-247; 193; 26; 136; -144; 31; 18; -17; -230; -232; 260; -125; -50; -25
187; 139; 171; 368; -227; 109; 214; -184; 273; 355; 218; 228; -33; -387
171; 290; 107; 67; 11; 261; -48; -609; -223; 213; 148; 172; 118; -354
-190; 178; 164; -102; 309; -73; 165; -260; -44; -324; 128; -133; -123; 97
=>
-25; -387; -354; 97
-50; -33; 118; -123
-125; 228; 172; -133
260; 218; 148; 128
-232; 355; 213; -324
-230; 273; -223; -44
-17; -184; -609; -260
18; 214; -48; 165
31; 109; 261; -73
-144; -227; 11; 309
136; 368; 67; -102
26; 171; 107; 164
193; 139; 290; 178
-247; 187; 171; -190

-326; 182; 70; -203; 428
382; 125; 165; 258; 71
403; 52; -444; -200; -295
486; 193; -362; 116; 89
147; -320; 2; 460; 26
362; 682; -95; 465; 220
184; -60; 375; -194; 215
-40; -9; 234; -175; -362
=>
428; 71; -295; 89; 26; 220; 215; -362
-203; 258; -200; 116; 460; 465; -194; -175
70; 165; -444; -362; 2; -95; 375; 234
182; 125; 52; 193; -320; 682; -60; -9
-326; 382; 403; 486; 147; 362; 184; -40

-348; -210; 518
47; -90; -81
-150; -140; 493
-113; -77; 347
-193; 17; 221
-343; -188; 411
-144; -30; 275
-78; -98; -165
-318; -176; 659
192; 3; -123
-336; -141; 634
=>
518; -81; 493; 347; 221; 411; 275; -165; 659; -123; 634
-210; -90; -140; -77; 17; -188; -30; -98; -176; 3; -141
-348; 47; -150; -113; -193; -343; -144; -78; -318; 192; -336

298; -86; 35; -368; -363; 134; 349; -456; 104; 56
328; -138; 78; -371; -354; 146; 321; -447; -9; 38
312; -92; -74; -85; -107; 63; 239; -535; 45; -50
-109; 244; -235; -109; -236; 76; 64; -25; -66; -62
40; 5; 12; -37; 29; 42; 54; 11; 30; 14
234; -91; -47; -112; -118; 44; 243; -525; 55; -30
236; -133; 33; -400; -330; 121; 334; -460; 71; 44
=>
56; 38; -50; -62; 14; -30; 44
104; -9; 45; -66; 30; 55; 71
-456; -447; -535; -25; 11; -525; -460
349; 321; 239; 64; 54; 243; 334
134; 146; 63; 76; 42; 44; 121
-363; -354; -107; -236; 29; -118; -330
-368; -371; -85; -109; -37; -112; -400
35; 78; -74; -235; 12; -47; 33
-86; -138; -92; 244; 5; -91; -133
298; 328; 312; -109; 40; 234; 236

-432; -409; -393; -175; 428; 399; -307; -639; -155; 567
-582; 613; 487; -369; -322; 273; 69; 110; 201; -103
=>
567; -103
-155; 201
-639; 110
-307; 69
399; 273
428; -322
-175; -369
-393; 487
-409; 613
-432; -582

396; 120
341; 523
-182; 96
157; -19
-157; 99
-85; 269
291; 91
260; 528
211; 336
-206; 457
315; 472
=>
120; 523; 96; -19; 99; 269; 91; 528; 336; 457; 472
396; 341; -182; 157; -157; -85; 291; 260; 211; -206; 315

-120; 651
-33; 77
183; -216
116; -159
-40; 106
=>
651; 77; -216; -159; 106
-120; -33; 183; 116; -40
